Below is a small trained network, with its code and all its weights. Each question gives an input and a class and asks what happens when units are switched off, that is, made to give their printed mean instead of their output.

import numpy as np


def w(rows, s, z=0):
    codes = np.array(rows[::2]) - 128.0
    scale = np.full(codes.shape[1], s)
    scale[-1] = z or s
    return codes * scale


def norm(h):
    return h / np.sqrt((h * h).mean(-1, keepdims=True) + 1e-5)


def f(y):
    return np.maximum(y, 0)


def log_softmax(a):
    a = a - a.max(-1, keepdims=True)
    return a - np.log(np.exp(a).sum(-1, keepdims=True))


def net(x, mask):
    res = np.array(x, float).reshape(1, 6) / 4 @ E
    u = 0
    for l in range(4):
        y = f(norm(res) @ A[l][:, :-1].T + A[l][:, -1])
        res = res + np.where(mask[u : u + 10], y, B[l][:, -1]) @ B[l][:, :-1]
        u += 10
    return log_softmax(norm(res)[-1] @ U[:, :-1].T + U[:, -1])


A, B = {}, {}
E = w([
[165,79,63,136,87,83,38,154],'x0',
[94,191,2,31,76,191,141,66],'x1',
[219,189,100,86,146,5,205,148],'x2',
[156,83,208,50,32,132,134,110],'x3',
[154,65,134,30,248,96,77,29],'x4',
[129,127,126,131,128,129,129,127],'x5',
],0.0076)
A[0] = w([
[138,36,61,133,67,38,2,153,41],'L0N1',
[177,142,132,91,147,13,178,151,48],'L0N2',
[160,128,212,52,52,138,112,109,1],'L0N3',
[102,187,115,151,201,113,67,131,61],'L0N4',
[136,117,96,155,84,68,83,103,60],'L0N5',
[124,171,239,126,182,187,229,120,46],'L0N6',
[76,164,139,115,140,157,170,83,118],'L0N7',
[187,127,81,136,85,118,223,178,155],'L0N8',
[152,115,183,87,70,137,127,114,19],'L0N9',
[175,171,152,143,131,169,70,101,56],'L0N10',
],0.0071,0.0079)
B[0] = w([
[217,150,129,121,169,253,240,147,217],'L0N1',
[172,235,170,131,118,60,94,89,202],'L0N2',
[74,55,110,110,107,118,207,121,154],'L0N3',
[57,109,109,120,117,122,152,188,159],'L0N4',
[167,140,128,137,155,177,172,129,143],'L0N5',
[254,124,97,129,142,214,174,177,198],'L0N6',
[180,131,95,104,146,181,141,171,194],'L0N7',
[152,223,152,114,105,39,98,119,253],'L0N8',
[108,59,115,135,81,82,181,88,137],'L0N9',
[142,138,146,136,117,125,107,141,128],'L0N10',
],0.0079,0.0041)
A[1] = w([
[47,177,58,212,188,109,130,197,92],'L1N1',
[168,101,151,121,56,113,128,147,75],'L1N2',
[109,173,160,157,182,141,124,64,70],'L1N3',
[116,77,116,122,174,92,133,39,18],'L1N4',
[108,33,150,97,227,69,135,10,1],'L1N5',
[118,114,161,179,102,114,107,187,77],'L1N6',
[145,58,167,164,171,85,156,153,10],'L1N7',
[167,146,148,149,150,179,191,89,22],'L1N8',
[109,117,220,75,1,111,105,147,93],'L1N9',
[12,38,148,154,114,164,104,164,47],'L1N10',
],0.0081,0.0059)
B[1] = w([
[84,5,82,110,156,62,197,57,253],'L1N1',
[80,53,102,159,172,117,155,131,182],'L1N2',
[148,81,86,129,106,154,147,141,157],'L1N3',
[69,106,135,67,111,129,72,193,158],'L1N4',
[45,112,140,41,163,127,76,217,225],'L1N5',
[124,186,171,63,153,100,127,151,187],'L1N6',
[140,124,204,126,167,94,116,166,169],'L1N7',
[84,155,189,85,202,201,148,124,165],'L1N8',
[83,65,58,150,200,62,179,77,235],'L1N9',
[225,214,143,170,105,81,95,1,206],'L1N10',
],0.0075,0.0036)
A[2] = w([
[135,158,29,57,70,191,85,73,3],'L2N1',
[192,74,80,128,121,119,111,170,54],'L2N2',
[108,70,189,81,41,134,132,104,67],'L2N3',
[73,122,189,198,104,255,34,96,70],'L2N4',
[185,85,231,243,131,132,32,205,47],'L2N5',
[113,193,126,219,75,94,222,151,182],'L2N6',
[36,41,145,206,129,244,47,26,172],'L2N7',
[62,145,148,232,20,130,153,149,32],'L2N8',
[172,121,124,48,195,187,66,136,117],'L2N9',
[235,65,24,156,73,114,36,192,128],'L2N10',
],0.0086,0.0052)
B[2] = w([
[37,184,207,206,81,136,132,75,182],'L2N1',
[111,123,111,132,156,202,144,116,143],'L2N2',
[134,100,67,140,161,107,192,118,154],'L2N3',
[254,208,99,123,109,32,132,108,184],'L2N4',
[64,180,158,151,97,148,145,92,202],'L2N5',
[138,57,108,60,151,172,32,131,254],'L2N6',
[224,170,113,90,158,34,167,137,255],'L2N7',
[100,74,86,16,103,120,61,241,166],'L2N8',
[88,119,125,97,92,131,87,236,218],'L2N9',
[155,144,179,101,190,249,199,121,177],'L2N10',
],0.0096,0.0069)
A[3] = w([
[149,174,148,113,154,204,186,193,43],'L3N1',
[138,91,213,242,110,108,110,143,49],'L3N2',
[29,198,105,118,80,126,128,41,66],'L3N3',
[117,71,243,164,176,96,112,148,125],'L3N4',
[134,112,86,166,45,142,134,238,5],'L3N5',
[149,148,127,132,169,188,167,136,1],'L3N6',
[178,107,111,162,79,172,112,120,165],'L3N7',
[152,92,171,95,80,131,224,120,130],'L3N8',
[81,115,60,193,222,108,121,111,41],'L3N9',
[95,37,138,109,98,87,191,112,53],'L3N10',
],0.011,0.0033)
B[3] = w([
[162,65,205,184,115,163,58,112,254],'L3N1',
[71,210,102,126,98,156,159,59,165],'L3N2',
[84,138,209,238,111,98,124,194,206],'L3N3',
[55,190,43,149,5,197,117,109,247],'L3N4',
[66,118,169,1,212,132,61,102,163],'L3N5',
[168,73,185,160,100,183,179,65,186],'L3N6',
[138,176,142,105,217,126,164,107,154],'L3N7',
[135,85,37,188,199,143,138,120,217],'L3N8',
[137,26,117,130,59,140,168,85,192],'L3N9',
[118,92,72,232,154,132,97,106,193],'L3N10',
],0.0098,0.0052)
U = w([
[221,191,116,105,142,34,135,120,114],'0',
[87,86,129,23,147,139,51,186,105],'1',
[46,185,150,192,77,147,148,94,112],'2',
[202,101,155,126,180,249,186,124,95],'3',
[120,18,47,147,153,87,177,102,86],'4',
[143,96,137,139,126,110,105,122,247],'5',
],0.014,0.015)

Each question gives the input, the list of numbers given to net, and the class t.
The units are the neurons (one row each of A and B). Each row of codes is followed by its name. A weight is (code - 128) times the scale printed after its matrix; where a second scale follows, it is the last column's (A, B and U).
mask holds one flag per neuron, layer by layer. A switched-off neuron (its flag False) gives its mean, the last column of its row in B, instead of its output. The means were averaged over made-up inputs and are rounded, as every weight is.
A unit's drop is (log p(t) with every unit on - log p(t) with that unit switched off) / (log p(t) with every unit on - log p(t) with every unit switched off).
The circuit of an input: a set's keep is (log p(t) with only the set's units on - log p(t) with every unit switched off) / (log p(t) with every unit on - log p(t) with every unit switched off). Starting from the 12 units with the biggest drops (on a tie, the unit counted first), units are removed one at a time, each time the one whose removal leaves the highest keep (on an exact tie, the one counted first), for as long as the keep stays at least 0.8.
circuit, biggest first: the units of the circuit, biggest drop first
k most important neurons: the k neurons with the biggest drops, biggest first
k most important neurons of layer l: the k neurons of layer l with the biggest drops, biggest first
input [-2,-7,1,-5,1,0], class 2: circuit, biggest first -> (L3N4)
input [-8,3,5,-4,7,-4], class 3: circuit, biggest first -> (L0N6 L2N7)
input [-5,-5,-6,1,5,5], class 0: 2 most important neurons -> (L2N4 L2N7)
input [8,4,-5,4,-8,2], class 1: 4 most important neurons -> (L2N8 L3N5 L0N6 L0N7)
input [-5,0,4,6,-6,0], class 1: 2 most important neurons -> (L2N6 L1N1)
input [-6,-8,5,8,7,-4], class 2: 3 most important neurons -> (L3N4 L2N7 L2N6)
input [6,-3,5,-7,-5,-3], class 4: 2 most important neurons of layer 3 -> (L3N9 L3N1)
input [-8,8,-8,6,-4,5], class 0: circuit, biggest first -> (L2N4 L2N7)
input [3,8,-8,4,4,-3], class 0: circuit, biggest first -> (L2N7 L2N4)
input [4,3,-5,-5,5,-4], class 0: circuit, biggest first -> (L2N7 L2N6)
input [-4,8,-7,7,5,1], class 2: 2 most important neurons -> (L2N1 L3N3)
input [-2,6,7,-8,-2,-2], class 4: circuit, biggest first -> (L1N1 L3N9)
input [6,7,-8,6,-2,-1], class 0: 2 most important neurons -> (L2N7 L2N4)
input [0,-4,2,3,6,-5], class 1: circuit, biggest first -> (L1N5)
input [1,-4,0,-4,2,-3], class 2: 4 most important neurons -> (L3N4 L1N7 L2N7 L2N6)
input [4,-8,-2,-7,-7,-7], class 2: 2 most important neurons -> (L2N5 L3N4)
input [-3,5,7,8,-2,-6], class 4: 2 most important neurons of layer 3 -> (L3N8 L3N10)
input [-8,-3,4,3,-6,-7], class 3: 2 most important neurons -> (L0N6 L2N9)
input [-5,2,2,-3,-4,-2], class 3: 3 most important neurons -> (L0N6 L2N9 L0N7)
input [-3,2,-6,-1,6,6], class 0: circuit, biggest first -> (L2N7)
